Below is a small trained network, with its code and all its weights. Each question gives an input and a target symbol and asks what happens when units are switched off, that is, made to give their printed mean instead of their output.

import numpy as np


def w(rows, s, z=0):
    codes = np.array(rows[::2]) - 128.0
    scale = np.full(codes.shape[1], s)
    scale[-1] = z or s
    return codes * scale


def norm(h):
    return h / np.sqrt((h * h).mean(-1, keepdims=True) + 1e-5)


def f(y):
    return y / 2 * (1 + np.tanh(0.7978845608 * (y + 0.044715 * y**3)))


def softmax(a):
    e = np.exp(a - a.max(-1, keepdims=True))
    return e / e.sum(-1, keepdims=True)


def log_softmax(a):
    a = a - a.max(-1, keepdims=True)
    return a - np.log(np.exp(a).sum(-1, keepdims=True))


def net(x, mask):
    ids = ['αβεημξσφψω'.index(c) for c in x.split()]
    T = len(ids)
    res = E[ids] + P[:T]
    u = 0
    for l in range(3):
        q, k, v = (norm(res) @ M[l].T for M in (Q, K, V))
        z = softmax(np.where(np.tri(T) > 0, q @ k.T / 2**0.5, -1e9)) @ v
        res = res + np.where(mask[u], z, O[l][:, -1]) @ O[l][:, :-1]
        u += 1
        y = f(norm(res) @ A[l][:, :-1].T + A[l][:, -1])
        res = res + np.where(mask[u : u + 12], y, B[l][:, -1]) @ B[l][:, :-1]
        u += 12
    return log_softmax(norm(res)[-1] @ U[:, :-1].T + U[:, -1])


Q, K, V, O, A, B = {}, {}, {}, {}, {}, {}
E = w([
[173,88,254,131],'α',
[87,110,132,63],'β',
[106,81,156,12],'ε',
[46,111,203,91],'η',
[211,139,137,158],'μ',
[124,120,196,179],'ξ',
[168,132,143,246],'σ',
[169,88,90,158],'φ',
[169,104,92,155],'ψ',
[176,144,114,71],'ω',
],0.0085)
P = w([
[53,217,102,25],'0',
[139,20,189,144],'1',
[134,20,181,157],'2',
[135,11,180,153],'3',
[136,18,167,164],'4',
[130,11,175,170],'5',
[127,10,173,168],'6',
[123,7,170,166],'7',
[124,4,176,173],'8',
[126,1,170,172],'9',
[124,3,165,174],'10',
[120,3,168,173],'11',
],0.0035)
Q[0] = w([
[131,252,67,97],'0.h1',
[47,155,115,115],'0.h1',
],0.011)
K[0] = w([
[156,9,128,143],'0.h1',
[103,95,94,173],'0.h1',
],0.012)
V[0] = w([
[67,3,62,109],'0.h1',
[215,42,177,68],'0.h1',
],0.0063)
O[0] = w([
[197,109,135,83,43],'0.h1',
[105,255,155,95,252],'0.h1',
],0.0083,0.0024)
A[0] = w([
[254,161,139,244,121],'0.n1',
[76,106,101,71,200],'0.n2',
[126,156,169,135,44],'0.n3',
[174,66,141,153,155],'0.n4',
[49,70,254,128,96],'0.n5',
[34,90,187,87,254],'0.n6',
[119,171,196,19,83],'0.n7',
[28,93,157,142,148],'0.n8',
[200,210,155,148,196],'0.n9',
[34,157,157,108,64],'0.n10',
[163,136,212,186,98],'0.n11',
[138,131,158,145,5],'0.n12',
],0.007,0.0025)
B[0] = w([
[77,75,157,48,206],'0.n1',
[200,221,40,154,151],'0.n2',
[171,89,156,72,132],'0.n3',
[150,112,250,112,177],'0.n4',
[218,185,113,155,253],'0.n5',
[241,217,88,166,243],'0.n6',
[154,177,214,125,200],'0.n7',
[242,154,37,220,177],'0.n8',
[57,150,219,125,177],'0.n9',
[201,172,114,95,149],'0.n10',
[184,3,180,77,198],'0.n11',
[120,63,126,109,120],'0.n12',
],0.0044,0.0056)
Q[1] = w([
[9,77,4,247],'1.h1',
[13,136,6,253],'1.h1',
],0.0053)
K[1] = w([
[134,233,221,247],'1.h1',
[91,189,254,201],'1.h1',
],0.0062)
V[1] = w([
[213,58,1,42],'1.h1',
[136,118,147,26],'1.h1',
],0.0041)
O[1] = w([
[232,177,101,147,119],'1.h1',
[254,50,115,17,254],'1.h1',
],0.0076,0.0006)
A[1] = w([
[154,141,69,132,121],'1.n1',
[98,220,102,98,110],'1.n2',
[115,134,153,134,76],'1.n3',
[113,61,68,146,180],'1.n4',
[74,173,152,185,131],'1.n5',
[23,122,134,45,2],'1.n6',
[9,147,73,201,54],'1.n7',
[179,177,30,116,151],'1.n8',
[100,148,185,142,111],'1.n9',
[87,108,102,76,207],'1.n10',
[160,36,171,119,210],'1.n11',
[118,103,2,202,112],'1.n12',
],0.0087,0.0031)
B[1] = w([
[113,88,123,106,128],'1.n1',
[157,2,173,171,144],'1.n2',
[131,138,145,128,124],'1.n3',
[129,77,214,93,131],'1.n4',
[195,169,105,139,146],'1.n5',
[148,182,49,112,129],'1.n6',
[65,123,42,44,141],'1.n7',
[89,74,170,39,170],'1.n8',
[163,169,240,124,156],'1.n9',
[176,128,136,113,125],'1.n10',
[132,126,53,43,255],'1.n11',
[180,66,146,118,142],'1.n12',
],0.0065,0.0054)
Q[2] = w([
[192,2,120,143],'2.h1',
[244,95,80,190],'2.h1',
],0.0057)
K[2] = w([
[88,221,1,130],'2.h1',
[53,192,78,111],'2.h1',
],0.0075)
V[2] = w([
[164,159,94,142],'2.h1',
[36,112,104,254],'2.h1',
],0.0062)
O[2] = w([
[203,100,39,169,137],'2.h1',
[254,161,189,75,3],'2.h1',
],0.0061,0.0063)
A[2] = w([
[82,72,212,128,91],'2.n1',
[119,159,157,124,58],'2.n2',
[102,61,52,72,2],'2.n3',
[91,85,196,142,129],'2.n4',
[209,140,171,206,138],'2.n5',
[83,208,188,156,198],'2.n6',
[129,64,129,119,113],'2.n7',
[2,39,50,150,135],'2.n8',
[225,134,151,106,79],'2.n9',
[155,207,142,122,152],'2.n10',
[138,118,120,107,85],'2.n11',
[117,226,69,135,245],'2.n12',
],0.0077,0.0025)
B[2] = w([
[48,100,103,144,193],'2.n1',
[141,153,73,90,120],'2.n2',
[157,50,87,91,192],'2.n3',
[103,117,127,185,179],'2.n4',
[63,97,157,125,255],'2.n5',
[182,159,23,140,213],'2.n6',
[211,63,197,203,178],'2.n7',
[108,229,57,184,222],'2.n8',
[26,235,91,137,230],'2.n9',
[90,84,52,121,184],'2.n10',
[133,124,149,150,130],'2.n11',
[52,2,79,86,172],'2.n12',
],0.0047,0.0032)
U = w([
[124,101,84,154,101],'α',
[12,84,134,224,96],'β',
[203,192,108,1,88],'ε',
[180,133,73,122,117],'η',
[163,202,52,208,81],'μ',
[151,131,121,232,75],'ξ',
[103,91,81,133,100],'σ',
[170,150,242,140,254],'φ',
[54,244,142,125,223],'ψ',
[42,101,180,23,81],'ω',
],0.0086,0.003)

Each question gives the input, a string of symbols that net reads in full, and the target symbol t.
The units are the heads (2 rows each of Q, K, V and O) and the neurons (one row each of A and B). Each row of codes is followed by its name. A weight is (code - 128) times the scale printed after its matrix; where a second scale follows, it is the last column's (O, A, B and U).
mask holds one flag per unit, layer by layer, with each layer's heads first. A switched-off unit (its flag False) gives its mean, the last column of its rows in O or B, instead of its output. The means were averaged over made-up inputs and are rounded, as every weight is.
A unit's drop is (log p(t) with every unit on - log p(t) with that unit switched off) / (log p(t) with every unit on - log p(t) with every unit switched off).
The circuit of an input: a set's keep is (log p(t) with only the set's units on - log p(t) with every unit switched off) / (log p(t) with every unit on - log p(t) with every unit switched off). Starting from the 12 units with the biggest drops (on a tie, the unit counted first), units are removed one at a time, each time the one whose removal leaves the highest keep (on an exact tie, the one counted first), for as long as the keep stays at least 0.8.
units of the circuit, in order: the units of the circuit, biggest drop first
top k neurons: the k neurons with the biggest drops, biggest first
k most important neurons of layer l: the k neurons of layer l with the biggest drops, biggest first
drop of u: that unit's drop, to one decimal
input β ω σ μ ε ψ μ, target ω: top neuron -> (0.n1)
input α φ η μ φ ψ β, target ψ: 3 most important neurons of layer 2 -> (2.n9; 2.n3; 2.n5)
input φ ε ε β ω μ ξ α ε ω μ α, target ε: units of the circuit, in order -> (1.h1; 1.n11)
input α ψ ε, target ψ: units of the circuit, in order -> (0.h1; 0.n11)
input φ ε σ ψ η, target ε: units of the circuit, in order -> (1.h1; 0.n6)
input φ α σ ψ β σ α ψ ε α α α, target ε: units of the circuit, in order -> (0.n5; 1.n11; 1.n2; 0.n11)
input ε ω μ α ξ ε ε ω ε ε ε α, target ω: units of the circuit, in order -> (0.h1; 2.h1)
input α α α α η ξ ε ε μ ψ ε σ, target ψ: units of the circuit, in order -> (0.h1; 0.n1)
input σ ω ξ, target φ: units of the circuit, in order -> (2.h1; 1.h1)
input α η β ε φ ψ ω, target ψ: top 3 neurons -> (0.n7; 1.n11; 2.n6)
input α α α α ω β, target ψ: top 2 neurons -> (1.n11; 0.n7)
input ω α η ω, target β: top 2 neurons -> (1.n2; 1.n11)
input ε α σ α μ ω ω η ε α, target ω: top 2 neurons -> (1.n11; 2.n1)
input α α α α ψ α ε ψ α, target ψ: units of the circuit, in order -> (0.h1)
input α ψ α φ ε ψ ω ξ η, target ψ: 3 most important neurons of layer 2 -> (2.n5; 2.n7; 2.n9)
input ε ε ε ε φ μ α ω, target ω: 2 most important neurons of layer 0 -> (0.n8; 0.n7)
input ω μ ψ ψ α α η ω, target β: top 2 neurons -> (1.n11; 1.n2)
input ε ξ φ ε σ, target ω: top 2 neurons -> (0.n1; 1.n11)
input α ξ ψ α α ε, target ψ: top 2 neurons -> (1.n11; 1.n2)
input σ α η α σ ω ε σ σ α α ω, target φ: top neuron -> (1.n2)
input σ ξ ε α α β ξ ε σ η ε, target φ: top 2 neurons -> (1.n11; 1.n8)
input ω ψ α ψ ω, target ψ: top 2 neurons -> (0.n8; 0.n6)
input φ ω ε μ, target ε: top 2 neurons -> (0.n8; 0.n6)
input ω μ α σ σ ω ψ ψ, target β: top 2 neurons -> (1.n4; 2.n8)
input α β σ μ, target ψ: drop of 0.h1 -> 0.8
input ε σ η ξ ξ ψ ε ω, target ω: drop of 2.h1 -> 0.2
input σ ψ η α ξ ω β φ ω β, target φ: drop of 1.n7 -> 0.1
input ε α ψ ε α ψ, target ω: drop of 2.n5 -> 0.0
input μ α ψ η ψ ξ η β, target μ: most important neuron of layer 0 -> (0.n8)
input σ ω α ω ξ, target φ: 2 most important neurons of layer 1 -> (1.n7; 1.n2)
